Each row has a name. Each question is about the rows just above it. Places in a row count from 1.

z399: [ 96  64 117 115 146 146 150 107 117 150 158 157 124  63  86 112 166 111
 149  58 163  92  94 172 116 108]
z877: [111 123 130 152  86  83 132 136 154 133 114 157 111 149  92  96 154 130
  96 152 134 194 161  76 147 121]
z797: [117 133 127 152  89  96 134 130 149 125 118 161 113 149  99  99 156 133
  94 162 132 186 165  76 146 137]
[117 133 127 152  89  96 134 130 149 125 118 161 113 149  99  99 156 133
  94 162 132 186 165  76 146 137] is in which row?  z797
Where do [111 123 130 152  86  83 132 136 154 133 114 157 111 149  92  96 154 130
  96 152 134 194 161  76 147 121] appear?  z877
Move every entry of [123] by +1 step of 1.  [124]
key -> tag
[57] -> z327
[96] -> z194
[161] -> z104
[162] -> z474
[58] -> z869
The tag of z399, keyed by place 20:  z869

z78: [167 116 111 114 140]
z187: [157 113 106  87 155]
z953: [113 147 150 176  91]
z90: [ 91 131 142  98 179]
tags:
[91] -> z370
[131] -> z296
[142] -> z614
[132] -> z958
[113] -> z579
[130] -> z852
[112] -> z6
[92] -> z545
Look up the entry of z90 at place 2 in the table:  z296
Where do [157 113 106  87 155] appear?  z187
[113 147 150 176  91] is in which row?  z953
[ 91 131 142  98 179] is in which row?  z90
Which value is in both z90 and z953?  [91]

z621: [122 119 172 116 140 126 161 115 121 121 121]
z126: [120 114 122 153  61 116 110 123 133  75 122]
z975: [122 119 153 116 140 126 161 115 121 121 121]
z42: [128 129 116  99 157 175 145 126 108 152 161]
z840: [108 101 107 118  94 190 139 107 111  78 181]
[175 145] with +1 step of 1 on every entry:  [176 146]
Move every entry of [122 153  61] by -1 step of 1.  [121 152  60]
Move every entry of [145] by -1 step of 1.  [144]
[122] with -1 step of 1 on every entry:  [121]
tags:
[121] -> z116
[111] -> z143
[78] -> z180
Look up the entry of z840 at place 9 in the table:  z143

z272: [145 107  62 146 172 127 130 128 129]
z680: [130 125 122 132 129 128 129 128 146]
z876: [147 128 104 129 138 127 130 128 129]
z149: [145 107  62 146 172 114 157 128 143]
z270: [130 146 112 132 129 128 129 128 131]
z198: [134 120 101 150 146 126 127 125 138]
Shift each entry of [146] by -1 times 1:  [145]
The one value in z198 and z270:  [146]
Move every entry of [147 128] by -1 step of 1.  [146 127]
Shift each entry of [120 101 150] by -1 times 1:  [119 100 149]
Move every entry of [122 132 129 128] by +1 step of 1.  [123 133 130 129]
Which row holds [130 146 112 132 129 128 129 128 131]?  z270

z274: [167 114  98 131 107]
z204: [ 97 130 192 191  98]
z422: [ 92 130 192 107  97]
Which value is in both z274 and z422?  [107]
tags:
[91] -> z501
[98] -> z510
[97] -> z831
[92] -> z384
[107] -> z927
[106] -> z249
The tag of z422, keyed by place 5:  z831
Move every entry of [167 114  98 131] by -1 step of 1.  [166 113  97 130]
Shared by z204 and z274:  [98]
The one value in z274 and z204:  [98]
The one value in z422 and z274:  [107]
Which row holds [ 97 130 192 191  98]?  z204

z79: [125 117 114 107 133 112  69 144 131]
z377: [123 132 122 130 119 164 187 111 141]
z708: [113 144 148 153 153 151 147 105 168]
z895: [ 97 131 128 125 156 140  93 121 172]
z134: [108 132 131 127 133 166 168 108 163]
z986: [116 117 114 107 133  97 113 150  81]
Move every entry of [133 112  69 144] by -1 step of 1.  [132 111  68 143]
Which value is in both z895 and z134?  [131]
Shared by z134 and z895:  [131]
Shift each entry of [168] by -1 times 1:  [167]
Which value is in both z708 and z986?  [113]
[93] with -1 step of 1 on every entry:  [92]

z304: [131 121  78 125 130 126 129 140 176 138 182 131 116 179 134 106 130 149
 103 119 129 114 137 122 138 144 110 142 120 100 109 133 149 130 116 127]
z82: [120 124 173 136 125 117 123 127 112 110 135 101 133 152 130 107 148 124
 154 118 118 130 143 117 173 150  88 135 120 136 129 114 153 121 118 125]
z436: [137 124 173 136 125 117 123 127 136 110 135 136 133 152 130 107 148 124
 154 118 141 130 135 117 173 150  88 135 120 108 129 128 153 121 118 125]
z612: [129 143 185 144 112 105 132 134 117  99 117 103 135 125 129 110 137 124
 145 115 125 122 139 122 181 136  98 140 135 146 130 111 127 128 144 138]
z754: [131 121  78 125 130 126 129 140 176 138 182 131 116 135 134 106 130 149
 103 136 129 114 127 120  81 125 116 125 128 106 111 125 184 119 121 105]
Whose row is [137 124 173 136 125 117 123 127 136 110 135 136 133 152 130 107 148 124
 154 118 141 130 135 117 173 150  88 135 120 108 129 128 153 121 118 125]?  z436
Whose row is [131 121  78 125 130 126 129 140 176 138 182 131 116 179 134 106 130 149
 103 119 129 114 137 122 138 144 110 142 120 100 109 133 149 130 116 127]?  z304

z658: [128 126 123 139 114 120  80 147 123 119 141 114  90 121 137 143 151 113
 159 106  69 128 120 151 155 147]
z576: [111 108 105 164 134 139 101 122 109 132 113 119  97 119 160 151 117 126
 154 125  84 136 132  94 170 112]
z424: [105 107 100 170 139 147 122 111 107 145 101 116 112 128 159 153 105 136
 142 140  96 135 133 101 171 106]
z541: [100 119 103 162 132 155 137  99 108 152  97 121 127 138 153 154  99 146
 135 163 115 136 135 106 167 106]
z30: [121 114 111 152 126 132  88 139 115 121 128 115  90 117 151 148 134 118
 157 110  75 136 128  92 163 126]
z850: [119 151 130 113 108 155 155 115 147 146 152 125 159 177 123 127 131 151
 117 188 142 139 125 125 133 144]
Table of tags by key:
[136] -> z801
[134] -> z777
[118] -> z241
[135] -> z455
[159] -> z285
[119] -> z7
Look up the entry of z541 at place 19 in the table:  z455
Whose row is [128 126 123 139 114 120  80 147 123 119 141 114  90 121 137 143 151 113
 159 106  69 128 120 151 155 147]?  z658
[119 151 130 113 108 155 155 115 147 146 152 125 159 177 123 127 131 151
 117 188 142 139 125 125 133 144] is in which row?  z850

z549: [145 135 132  93 157 108 113 116 147 135 138 141 125 131  92 121]
z841: [145 135 132  93 157 108 113 116 147 155 138 122 118 131  87 175]
z627: [162 135 132 167 133 158 106 135 151 135 138 149 116 148  87 120]
z359: [162 135 132 132 164 108 113 116 147 155 138 122 118 131 163 175]
z461: [145 135 132  93 157 108 113 116 147 131 121 141 161 131  89 143]
key -> tag
[87] -> z286
[113] -> z573
[93] -> z808
[88] -> z742
[92] -> z954
[163] -> z871
Join z549 by its entry at place 15:  z954
Whose row is [145 135 132  93 157 108 113 116 147 131 121 141 161 131  89 143]?  z461
[145 135 132  93 157 108 113 116 147 135 138 141 125 131  92 121] is in which row?  z549
Whose row is [162 135 132 132 164 108 113 116 147 155 138 122 118 131 163 175]?  z359
[162 135 132 167 133 158 106 135 151 135 138 149 116 148  87 120] is in which row?  z627

